Here is a tiny trained network, its code and every weight. The questions are about switching its units off for an input and a target symbol, where a switched-off unit gives its printed mean instead of its output.

import numpy as np


def w(rows, s, z=0):
    codes = np.array(rows[::2]) - 128.0
    scale = np.full(codes.shape[1], s)
    scale[-1] = z or s
    return codes * scale


def f(y):
    return y / 2 * (1 + np.tanh(0.7978845608 * (y + 0.044715 * y**3)))


def softmax(a):
    e = np.exp(a - a.max(-1, keepdims=True))
    return e / e.sum(-1, keepdims=True)


def log_softmax(a):
    a = a - a.max(-1, keepdims=True)
    return a - np.log(np.exp(a).sum(-1, keepdims=True))


def net(x, mask):
    ids = ['βγδζηθλμξστφψω'.index(c) for c in x.split()]
    T = len(ids)
    res = E[ids] + P[:T]
    u = 0
    for l in range(3):
        q, k, v = (res @ M[l].T for M in (Q, K, V))
        z = softmax(np.where(np.tri(T) > 0, q @ k.T / 3**0.5, -1e9)) @ v
        res = res + np.where(mask[u], z, O[l][:, -1]) @ O[l][:, :-1]
        u += 1
        y = f(res @ A[l][:, :-1].T + A[l][:, -1])
        res = res + np.where(mask[u : u + 4], y, B[l][:, -1]) @ B[l][:, :-1]
        u += 4
    return log_softmax(res[-1] @ U[:, :-1].T + U[:, -1])


Q, K, V, O, A, B = {}, {}, {}, {}, {}, {}
E = w([
[142,101,112,145,129,76,144,79],'β',
[72,109,120,98,106,34,154,148],'γ',
[60,91,156,120,160,175,160,90],'δ',
[109,67,159,150,129,153,128,206],'ζ',
[91,122,159,114,70,3,112,128],'η',
[101,135,231,179,143,159,125,30],'θ',
[70,67,114,45,139,173,77,119],'λ',
[59,182,130,109,98,122,151,212],'μ',
[124,111,76,87,118,168,221,181],'ξ',
[174,146,84,113,115,175,145,87],'σ',
[112,157,157,66,155,86,43,213],'τ',
[144,123,131,123,90,235,144,120],'φ',
[140,203,150,109,202,156,184,117],'ψ',
[177,61,157,69,53,85,51,118],'ω',
],0.022)
P = w([
[42,52,142,156,143,118,88,131],'0',
[47,76,150,132,149,144,123,102],'1',
[58,157,102,164,138,158,113,114],'2',
[91,197,82,196,89,116,101,127],'3',
[103,145,140,140,80,123,154,122],'4',
[122,188,79,104,86,100,146,144],'5',
[155,145,129,107,99,129,184,121],'6',
[163,184,108,119,89,124,170,133],'7',
[176,149,179,115,104,162,177,86],'8',
[112,146,247,78,106,144,213,149],'9',
],0.012)
Q[0] = w([
[199,131,86,150,255,212,45,166],'0.h1',
[107,119,109,95,196,137,133,111],'0.h1',
[145,191,160,57,99,222,164,62],'0.h1',
],0.0058)
K[0] = w([
[8,26,111,210,162,90,129,85],'0.h1',
[135,54,71,114,134,91,3,180],'0.h1',
[231,158,117,78,82,151,178,151],'0.h1',
],0.0045)
V[0] = w([
[160,52,134,65,179,50,119,126],'0.h1',
[246,154,160,93,227,74,143,199],'0.h1',
[92,78,187,52,3,106,137,9],'0.h1',
],0.0054)
O[0] = w([
[76,23,244,247,47,90,142,149,104],'0.h1',
[212,229,173,221,31,132,129,134,3],'0.h1',
[159,172,112,2,94,96,128,143,213],'0.h1',
],0.0086,0.0053)
A[0] = w([
[230,114,98,136,100,142,61,121,17],'0.n1',
[70,171,127,14,134,73,225,90,254],'0.n2',
[72,102,126,185,76,121,253,17,155],'0.n3',
[110,83,99,166,113,195,135,195,184],'0.n4',
],0.0068,0.0055)
B[0] = w([
[147,50,185,2,89,78,164,142,124],'0.n1',
[74,207,83,215,149,135,111,93,249],'0.n2',
[196,148,16,160,84,28,76,200,160],'0.n3',
[208,52,152,151,68,173,107,87,140],'0.n4',
],0.0076,0.02)
Q[1] = w([
[138,142,123,121,151,56,110,107],'1.h1',
[153,228,104,89,93,162,254,115],'1.h1',
[84,193,15,240,137,90,138,73],'1.h1',
],0.0068)
K[1] = w([
[157,105,134,82,168,57,236,232],'1.h1',
[200,93,102,175,178,64,128,109],'1.h1',
[191,254,161,42,67,153,162,127],'1.h1',
],0.0053)
V[1] = w([
[152,70,2,172,123,77,167,58],'1.h1',
[131,105,109,114,20,140,111,72],'1.h1',
[148,167,128,199,184,122,94,71],'1.h1',
],0.0088)
O[1] = w([
[108,2,159,139,109,173,164,146,254],'1.h1',
[64,114,19,44,106,97,104,50,126],'1.h1',
[161,43,179,59,157,98,166,102,189],'1.h1',
],0.0099,0.011)
A[1] = w([
[150,117,98,113,90,246,127,73,20],'1.n1',
[159,119,75,70,97,233,192,155,45],'1.n2',
[80,160,123,79,147,250,3,194,153],'1.n3',
[120,138,228,47,89,125,133,181,253],'1.n4',
],0.0064,0.0025)
B[1] = w([
[97,243,141,104,249,133,64,200,201],'1.n1',
[179,112,69,170,111,153,134,95,220],'1.n2',
[127,78,182,145,107,128,129,171,254],'1.n3',
[163,164,49,117,130,132,92,93,162],'1.n4',
],0.013,0.0049)
Q[2] = w([
[129,147,124,152,62,148,45,236],'2.h1',
[162,123,148,1,65,134,137,162],'2.h1',
[110,172,100,224,38,145,47,110],'2.h1',
],0.006)
K[2] = w([
[115,96,140,101,121,83,70,142],'2.h1',
[53,93,114,254,184,66,74,86],'2.h1',
[161,127,128,105,167,147,136,174],'2.h1',
],0.0082)
V[2] = w([
[90,36,110,210,254,77,16,170],'2.h1',
[207,102,139,63,170,201,24,122],'2.h1',
[163,153,73,145,118,232,232,186],'2.h1',
],0.0057)
O[2] = w([
[139,168,210,147,96,179,94,32,253],'2.h1',
[247,123,63,51,167,253,201,100,110],'2.h1',
[43,140,75,193,148,111,26,196,130],'2.h1',
],0.0061,0.016)
A[2] = w([
[59,253,59,109,125,107,104,116,2],'2.n1',
[104,161,90,103,153,189,179,137,197],'2.n2',
[107,159,183,152,254,100,107,3,197],'2.n3',
[157,47,205,144,170,71,125,138,80],'2.n4',
],0.0068,0.0012)
B[2] = w([
[190,47,196,106,156,171,107,90,203],'2.n1',
[94,175,161,182,58,86,82,63,186],'2.n2',
[157,145,28,121,156,56,213,175,255],'2.n3',
[157,213,167,2,86,187,172,234,199],'2.n4',
],0.0089,0.0095)
U = w([
[201,28,207,135,114,204,143,154,141],'β',
[58,196,203,183,103,183,196,147,106],'γ',
[39,117,141,24,216,201,149,178,106],'δ',
[128,141,77,84,80,184,156,158,45],'ζ',
[108,125,122,115,98,71,156,115,94],'η',
[133,130,133,77,171,127,206,124,65],'θ',
[124,117,150,119,146,135,193,106,138],'λ',
[175,114,147,207,255,48,156,166,123],'μ',
[120,71,121,205,146,142,73,171,198],'ξ',
[125,82,58,85,158,144,130,153,119],'σ',
[229,171,116,211,67,120,151,117,85],'τ',
[141,163,51,77,228,163,84,76,106],'φ',
[181,227,110,98,79,162,95,241,254],'ψ',
[167,148,102,52,73,154,43,57,120],'ω',
],0.007,0.0056)

Each question gives the input, a string of symbols that net reads in full, and the target symbol t.
The units are the heads (3 rows each of Q, K, V and O) and the neurons (one row each of A and B). Each row of codes is followed by its name. A weight is (code - 128) times the scale printed after its matrix; where a second scale follows, it is the last column's (O, A, B and U).
mask holds one flag per unit, layer by layer, with each layer's heads first. A switched-off unit (its flag False) gives its mean, the last column of its rows in O or B, instead of its output. The means were averaged over made-up inputs and are rounded, as every weight is.
A unit's drop is (log p(t) with every unit on - log p(t) with that unit switched off) / (log p(t) with every unit on - log p(t) with every unit switched off).
The circuit of an input: a set's keep is (log p(t) with only the set's units on - log p(t) with every unit switched off) / (log p(t) with every unit on - log p(t) with every unit switched off). Starting from the 12 units with the biggest drops (on a tie, the unit counted first), units are removed one at a time, each time the one whose removal leaves the highest keep (on an exact tie, the one counted first), for as long as the keep stays at least 0.8.
units of the circuit, in order: the units of the circuit, biggest drop first
most important unit: the unit with the biggest drop
k most important neurons: the k neurons with the biggest drops, biggest first
k most important neurons of layer l: the k neurons of layer l with the biggest drops, biggest first
input σ σ β ξ ξ δ φ β ω η, target ω: units of the circuit, in order	1.h1; 2.n1; 0.n2; 0.h1
input β β ζ, target β: units of the circuit, in order	0.n2
input σ β μ μ β τ τ β, target τ: units of the circuit, in order	0.h1; 1.h1
input λ β θ γ τ τ β δ, target τ: units of the circuit, in order	0.n3; 0.h1
input φ μ β ξ β η, target ξ: units of the circuit, in order	2.h1; 1.h1; 0.n2
input μ ω β μ β μ β τ β ω, target ω: 2 most important neurons of layer 1	1.n4; 1.n3
input β η η τ μ λ γ, target μ: 2 most important neurons of layer 2	2.n4; 2.n1
input λ β ψ ξ ξ μ ψ η, target ψ: units of the circuit, in order	1.h1; 0.h1; 2.n4
input τ η β τ λ ψ η, target ψ: units of the circuit, in order	1.h1; 2.n4
input β γ β η δ φ ξ β, target ξ: units of the circuit, in order	2.h1; 1.h1
input μ τ μ β γ β σ, target φ: units of the circuit, in order	1.n1; 1.n3
input λ ω β β β β η γ β, target η: units of the circuit, in order	0.h1; 2.h1; 1.h1
input β δ μ θ η β δ β ω γ, target ω: units of the circuit, in order	1.h1; 0.n2; 2.n1; 0.h1
input β δ η ω γ μ μ η γ, target μ: most important unit	0.h1
input ξ β β θ β μ β β μ, target ξ: 2 most important neurons of layer 1	1.n2; 1.n4
input τ ζ γ μ μ φ β θ μ φ, target φ: 3 most important neurons of layer 1	1.n1; 1.n2; 1.n4
input φ θ μ λ, target δ: 2 most important neurons of layer 0	0.n3; 0.n2
input μ μ τ β, target τ: 3 most important neurons	0.n2; 0.n3; 1.n1
input μ φ β β γ μ ξ ω β, target ω: 3 most important neurons	0.n2; 0.n1; 0.n3
input γ β ζ, target β: 2 most important neurons	0.n2; 0.n4
input τ ψ ξ φ β μ β, target μ: 2 most important neurons	2.n4; 1.n2
input β μ ξ λ, target δ: most important neuron of layer 1	1.n3
